After every row comes roughly how far along a hidden order it lies, from 0 to 10.
(in the rows, 128 means zero)
[121 127 118 111 140 138 105 132 145 153 154  86 126 109 130 120 147 130
 154  99 132 133 135 114  36 160 167 103 124 108 130 131 223 122 150 115
 143 125 119 124 114  81] -> 3
[128  94 191 103 150  68 125 114 120 158 153 188 143 181 137 139  84 127
 153 150 120 128 149 238 147 135 131 101 125 131 144 123 226 153  89 119
 127 132 101 114 128 238] -> 1
[118 130 123  60 146 121 130  95 128 122 170  82 134 161 126 124 132 137
 160 109 112 125 126 142  99 169 158 104 117 114 108 130 209 139 134 109
 130 121  95 128 131 143] -> 3
[131 124 145 165 128 127 136 113  80 123 127 172 145 159 129 146 162 149
 103 152  98 137 133 242 209  91 134 131 126 136 142 127 176 153 148 100
 117 123 124 127 141  10] -> 0
[128 159  83 150 127 176 154 112 109  82 124  73 127 154 121 123 146 133
 107 133 103 120 108 122 194 148 136 147 128 135 106 132 125 130 162 112
  98 124 139 143 142  32] -> 6
[127 107 201 128 126  99 129 148 116 108 160 136 134 161 129 139 147 145
 149 150 130 131 136 160 113 148 114 102 120 133 143 123  29 140  98 116
 150 126 105 129 123 187] -> 4
[124 107 203  92 136  98 117 119 114 121 162 122 133 147 132 135 107 136
 156 148 126 124 148 176  96 144 124  95 118 130 135 123 122 148 100 120
 152 126 102 121 124 255] -> 3
[126 112 155 127 132  99 150 100 117 117 138 169 141 208 122 134 142 148
 134 139 107 142 137 215 142 131 120 108 118 125 129 129 208 141 134 103
  95 123 124 135 136  49] -> 0
[131 136 199 127 101 147 147 160 104  34 127  76 123 114 117 126 124 151
 130 156 130 112 111  55  99 170  94 117 116 131 109 123   1 126 109 116
 145 123 114 154 121 237] -> 10
[127 109 198 117 124  73 142 110 122 127 138 163 154 170 121 140  84 137
 154 159 136 120 127 152 167 126  91 126 126 139 133 121  24 136  78 137
 140 128 114 133 132 216] -> 8
[120 140 113  43 148 124 121  93 127 164 177  71 118 141 125 111  78 118
 158 102 113 119 135 115  49 177 169 118 120 111 104 128 255 131 146 115
 136 131 105 123 123 175] -> 4
[127 143 120  84 140 145 127 126 108 104 137 109 139 119 127 127 125 133
 130 133 102 111 122 102 136 136 127 128 125 132 119 129 104 138 135 119
 134 125 118 132 134 151] -> 7
[124 128 104 173 130 154 152 155 149 115 108 107 147 156 126 120 198 140
 126 116 128 138 120 111  95 165 155 108 122 114 126 136 147 116 156 116
  90 122 147 142 129   1] -> 3
[123 113 213 147 126 105 140 130 133  97 107 129 151 170 123 128  95 143
 143 130 136 126 124 134  57 154 129 114 119 120 128 126  77 123 115 123
 100 123 130 139 121 181] -> 6
[121 124 161 168 121 126 170 102 130  65  93 143 178 140 115 126  89 142
 140 137 132 113 120  99  87 140 117 136 120 128 111 130   1 119 136 129
 101 118 152 151 130 128] -> 10
[127 141  84  75 136 139 156 111 125 116 164  79 134 180 114 119 113 128
 129 131 104 124 128  77 134 173 135 131 125 129 103 131 176 128 141 115
 109 130 127 144 139  67] -> 6
[121 125  97 107 144 117 162  67 129 118 163 131 139 210 122 122 148 140
 133 118  99 135 126 192 144 162 159 120 121 122 105 131 255 136 138 100
  92 120 118 126 148  34] -> 0
[134 102 192 123 131  97 109 181 130 157 142 153 121 140 136 132 136 127
 140 132 139 143 152 150  61 134 140  98 123 124 153 126 167 129 115 123
 147 135 113 114 112 174] -> 1
[121 111 185  92 137  99 137 109 131 121 154 122 147 163 124 129  86 138
 159 128 130 126 136 142  58 167 134 105 118 117 119 126 151 134 112 120
 122 125 113 130 124 201] -> 5
[130 129 162 111 133 110 172 107 111  78  98 136 153 179 116 126  31 130
 122 150 104 108 129 127 151 154 108 133 123 139 105 127  89 131 118 124
 101 128 143 139 142 231] -> 8
